Here is a tiny trained network, its code and every weight. The questions are about switching its units off for an input and a target symbol, where a switched-off unit gives its printed mean instead of its output.

import numpy as np


def w(rows, s, z=0):
    codes = np.array(rows[::2]) - 128.0
    scale = np.full(codes.shape[1], s)
    scale[-1] = z or s
    return codes * scale


def f(y):
    return np.maximum(y, 0)


def softmax(a):
    e = np.exp(a - a.max(-1, keepdims=True))
    return e / e.sum(-1, keepdims=True)


def log_softmax(a):
    a = a - a.max(-1, keepdims=True)
    return a - np.log(np.exp(a).sum(-1, keepdims=True))


def net(x, mask):
    ids = ['Ψαβδλμξτφω'.index(c) for c in x.split()]
    T = len(ids)
    res = E[ids] + P[:T]
    u = 0
    for l in range(2):
        r = res
        for j in range(2):
            rows = slice(4 * j, 4 * j + 4)
            q, k, v = (r @ M[l][rows].T for M in (Q, K, V))
            z = softmax(np.where(np.tri(T) > 0, q @ k.T / 4**0.5, -1e9)) @ v
            o = O[l][rows]
            res = res + np.where(mask[u + j], z, o[:, -1]) @ o[:, :-1]
        u += 2
        y = f(res @ A[l][:, :-1].T + A[l][:, -1])
        res = res + np.where(mask[u : u + 4], y, B[l][:, -1]) @ B[l][:, :-1]
        u += 4
    return log_softmax(res[-1] @ U[:, :-1].T + U[:, -1])


Q, K, V, O, A, B = {}, {}, {}, {}, {}, {}
E = w([
[133,116,112,141,169,110,99,132,139,127],'Ψ',
[143,70,194,147,108,117,149,128,179,97],'α',
[147,144,146,160,103,146,111,112,185,102],'β',
[158,164,166,116,153,156,190,14,98,1],'δ',
[185,108,125,119,105,128,184,118,164,78],'λ',
[138,60,166,156,156,99,138,128,125,109],'μ',
[118,95,113,126,186,80,102,190,165,69],'ξ',
[145,92,130,150,157,121,86,125,115,144],'τ',
[130,165,166,161,158,147,60,98,140,104],'φ',
[156,111,143,125,177,160,68,153,102,117],'ω',
],0.021)
P = w([
[109,101,102,132,148,254,177,147,135,158],'0',
[64,158,174,118,137,170,174,193,141,159],'1',
[75,149,150,196,173,169,205,208,116,116],'2',
[89,79,120,85,37,176,118,109,100,98],'3',
[88,171,209,120,16,61,159,212,97,83],'4',
[167,103,144,135,204,139,136,110,132,152],'5',
[131,67,155,64,39,109,82,92,102,100],'6',
[133,179,218,116,127,17,122,181,133,113],'7',
[210,105,165,114,210,84,113,84,152,155],'8',
[143,78,167,35,14,26,62,99,106,68],'9',
[146,193,194,72,126,2,91,159,162,79],'10',
[172,100,166,42,192,83,90,72,169,110],'11',
],0.011)
Q[0] = w([
[117,185,181,95,61,53,57,178,97,65],'0.h0',
[93,74,57,121,84,163,92,114,103,132],'0.h0',
[190,37,144,82,211,141,27,26,252,71],'0.h0',
[173,201,137,190,238,115,176,166,168,188],'0.h0',
[192,156,138,163,131,132,135,153,102,107],'0.h1',
[70,112,120,96,91,131,146,127,137,114],'0.h1',
[183,118,180,63,144,160,111,123,98,127],'0.h1',
[129,99,100,147,124,103,177,137,189,204],'0.h1',
],0.011)
K[0] = w([
[209,177,169,196,203,90,179,142,165,161],'0.h0',
[58,193,176,88,75,106,167,156,141,157],'0.h0',
[203,131,167,10,84,27,43,76,127,147],'0.h0',
[90,24,69,156,116,194,88,65,177,84],'0.h0',
[141,189,149,205,161,127,127,67,147,121],'0.h1',
[132,162,154,150,131,140,134,168,140,169],'0.h1',
[111,165,149,125,130,90,126,69,103,120],'0.h1',
[168,116,82,200,65,150,103,162,167,178],'0.h1',
],0.011)
V[0] = w([
[95,32,137,62,216,94,215,149,119,3],'0.h0',
[79,38,164,220,152,60,131,131,64,211],'0.h0',
[143,102,223,98,162,193,134,179,166,71],'0.h0',
[71,210,115,148,137,72,215,111,241,116],'0.h0',
[158,56,36,131,89,120,146,199,118,219],'0.h1',
[136,156,154,120,105,191,200,171,205,119],'0.h1',
[105,209,81,153,103,60,202,23,74,197],'0.h1',
[59,162,200,196,128,133,80,128,181,130],'0.h1',
],0.0073)
O[0] = w([
[134,98,31,172,123,108,79,78,115,158,183],'0.h0',
[56,54,109,182,231,230,124,134,187,55,109],'0.h0',
[137,174,102,182,137,94,183,152,67,183,198],'0.h0',
[206,148,132,124,255,149,138,104,154,199,89],'0.h0',
[167,199,106,136,124,226,128,93,114,78,4],'0.h1',
[166,160,147,144,163,124,128,111,91,134,154],'0.h1',
[103,66,86,5,159,189,120,102,115,106,102],'0.h1',
[90,143,99,186,79,112,81,98,161,98,127],'0.h1',
],0.0094,0.017)
A[0] = w([
[226,85,65,118,74,132,206,130,140,65,137],'0.n0',
[100,186,48,93,153,224,143,45,199,2,66],'0.n1',
[125,205,111,107,140,177,172,75,85,121,2],'0.n2',
[201,162,80,133,72,134,162,100,152,48,66],'0.n3',
],0.0067,0.0098)
B[0] = w([
[55,95,221,239,132,110,3,143,96,132,255],'0.n0',
[123,54,200,226,79,98,120,202,84,147,129],'0.n1',
[73,78,20,205,222,44,171,102,219,69,130],'0.n2',
[166,27,158,76,211,98,133,107,83,111,152],'0.n3',
],0.007,0.0018)
Q[1] = w([
[85,77,134,101,54,129,107,59,127,158],'1.h0',
[134,135,138,76,127,217,148,125,184,84],'1.h0',
[136,140,140,156,105,96,60,180,62,133],'1.h0',
[48,140,109,107,11,192,155,248,29,62],'1.h0',
[150,97,162,26,134,109,185,109,193,154],'1.h1',
[176,119,169,170,132,160,84,130,101,121],'1.h1',
[85,148,102,74,154,24,75,104,215,90],'1.h1',
[185,167,99,122,164,139,2,89,65,21],'1.h1',
],0.0065)
K[1] = w([
[146,118,111,58,154,29,74,98,121,73],'1.h0',
[104,253,111,143,100,185,153,85,139,167],'1.h0',
[185,56,91,68,121,135,172,246,90,177],'1.h0',
[9,136,84,82,127,239,228,95,15,226],'1.h0',
[53,177,178,115,198,116,68,98,49,140],'1.h1',
[123,66,93,110,85,107,212,85,246,192],'1.h1',
[209,131,119,133,123,69,138,39,135,7],'1.h1',
[137,77,162,197,91,118,208,140,202,195],'1.h1',
],0.0049)
V[1] = w([
[73,93,195,120,137,161,166,66,68,198],'1.h0',
[175,106,216,226,48,198,79,113,122,179],'1.h0',
[69,159,72,89,137,154,101,187,136,190],'1.h0',
[121,176,155,143,174,110,80,84,122,83],'1.h0',
[143,11,174,148,118,135,119,172,158,194],'1.h1',
[71,184,125,198,125,186,36,221,142,201],'1.h1',
[92,151,41,151,108,111,239,52,87,41],'1.h1',
[137,143,113,102,207,173,89,164,2,107],'1.h1',
],0.0089)
O[1] = w([
[161,191,87,55,88,155,158,174,240,149,210],'1.h0',
[132,190,117,109,111,215,160,214,100,102,184],'1.h0',
[138,2,204,123,49,122,160,80,172,125,77],'1.h0',
[133,185,157,120,139,103,99,166,111,41,65],'1.h0',
[94,148,44,129,166,86,173,215,180,151,254],'1.h1',
[46,164,158,86,146,38,97,42,204,152,118],'1.h1',
[195,44,110,118,150,180,90,206,44,150,194],'1.h1',
[164,94,105,137,75,113,76,65,151,94,47],'1.h1',
],0.0084,0.0068)
A[1] = w([
[100,144,141,119,90,254,162,119,172,45,59],'1.n0',
[144,103,150,175,148,122,92,171,203,208,124],'1.n1',
[215,90,123,157,102,176,119,138,90,53,33],'1.n2',
[95,95,165,154,174,210,97,166,153,33,254],'1.n3',
],0.01,0.005)
B[1] = w([
[85,70,207,164,130,62,153,170,183,180,131],'1.n0',
[111,156,138,87,137,147,152,56,95,116,255],'1.n1',
[138,138,101,79,154,67,167,87,188,80,160],'1.n2',
[135,53,84,128,115,113,28,129,254,113,147],'1.n3',
],0.011,0.018)
U = w([
[125,142,145,126,116,116,99,122,224,162,119],'Ψ',
[165,127,118,189,77,82,95,148,169,221,2],'α',
[135,161,156,105,133,139,87,77,194,105,241],'β',
[143,203,86,92,117,107,102,104,162,121,94],'δ',
[53,131,87,144,1,132,122,180,95,106,179],'λ',
[46,144,72,157,168,162,195,126,168,175,52],'μ',
[93,141,120,182,154,122,125,55,120,109,124],'ξ',
[74,147,59,129,129,148,114,90,188,139,142],'τ',
[176,174,240,94,172,111,117,115,198,136,215],'φ',
[46,171,131,13,123,74,170,54,191,107,118],'ω',
],0.0057,0.0063)

Each question gives the input, a string of symbols that net reads in full, and the target symbol t.
The units are the heads (4 rows each of Q, K, V and O) and the neurons (one row each of A and B). Each row of codes is followed by its name. A weight is (code - 128) times the scale printed after its matrix; where a second scale follows, it is the last column's (O, A, B and U).
mask holds one flag per unit, layer by layer, with each layer's heads first. A switched-off unit (its flag False) gives its mean, the last column of its rows in O or B, instead of its output. The means were averaged over made-up inputs and are rounded, as every weight is.
A unit's drop is (log p(t) with every unit on - log p(t) with that unit switched off) / (log p(t) with every unit on - log p(t) with every unit switched off).
The circuit of an input: a set's keep is (log p(t) with only the set's units on - log p(t) with every unit switched off) / (log p(t) with every unit on - log p(t) with every unit switched off). Starting from all 12 units, units are removed one at a time, each time the one whose removal leaves the highest keep (on an exact tie, the one counted first), for as long as the keep stays at least 0.8.
units of the circuit, in order: the units of the circuit, biggest drop first
unit that matters most: the unit with the biggest drop
top k neurons: the k neurons with the biggest drops, biggest first
which heads matter: for each layer, one digit per head in row order, 1 if its drop is at least 0.15 and else 0, layers parted by /
input α φ ω ω ω φ, target λ: units of the circuit, in order => [0.h0]
input ω ω ω α ω ω, target μ: which heads matter => 11 / 11
input δ ω δ μ φ φ, target τ: which heads matter => 10 / 01
input ω ω ξ δ Ψ, target ξ: which heads matter => 10 / 10
input β ω ω ω ω ξ ω φ ω ω ξ, target λ: top 2 neurons => [1.n1; 1.n2]
input ω ω ω ξ δ δ δ φ ω τ α ξ, target τ: which heads matter => 11 / 01
input φ ω α φ ω α ω β, target μ: units of the circuit, in order => [1.h0; 0.h1; 0.h0; 1.h1]
input ω δ ω β φ β, target φ: which heads matter => 10 / 00
input ω μ ω ω δ φ ω μ Ψ, target ω: units of the circuit, in order => [0.h1; 1.h0; 1.n1]
input ω ω α ω β ω ω φ ω, target λ: which heads matter => 11 / 10
input ω β δ β ω μ, target ω: which heads matter => 01 / 11
input λ τ β τ, target Ψ: top 2 neurons => [1.n3; 1.n0]
input δ δ β λ ω, target φ: which heads matter => 10 / 01
input ω τ ω ξ, target Ψ: unit that matters most => 0.h1
input ω δ ω β ω α ω, target ω: units of the circuit, in order => [1.h0; 0.h1]
input φ β β α ξ δ, target ξ: which heads matter => 11 / 10
input ξ ξ ξ, target ξ: units of the circuit, in order => [0.h1; 1.h0; 0.h0]
input ω ω λ ξ β ω ω μ β α, target τ: which heads matter => 11 / 10
input ω ω ω δ ω φ δ ω β ω ξ, target φ: which heads matter => 10 / 01
input τ δ β ω δ α ω β β β, target φ: top neuron => [1.n2]
input ω ω ξ ω β ω ξ α, target λ: which heads matter => 11 / 10
input α ξ ω ω α φ ω λ φ β δ δ, target φ: units of the circuit, in order => [0.h0; 1.h1]
input β δ α β δ ω β ω ω ω ω δ, target λ: units of the circuit, in order => [0.h0; 1.h1]
input δ δ φ, target α: which heads matter => 10 / 01
input ω φ φ ω β ω δ ω, target ω: units of the circuit, in order => [0.h1; 1.n1]
input Ψ ω ω ω β ξ ω ω β ξ, target λ: units of the circuit, in order => [0.h1; 1.h0]
input ξ τ τ, target ξ: which heads matter => 11 / 11
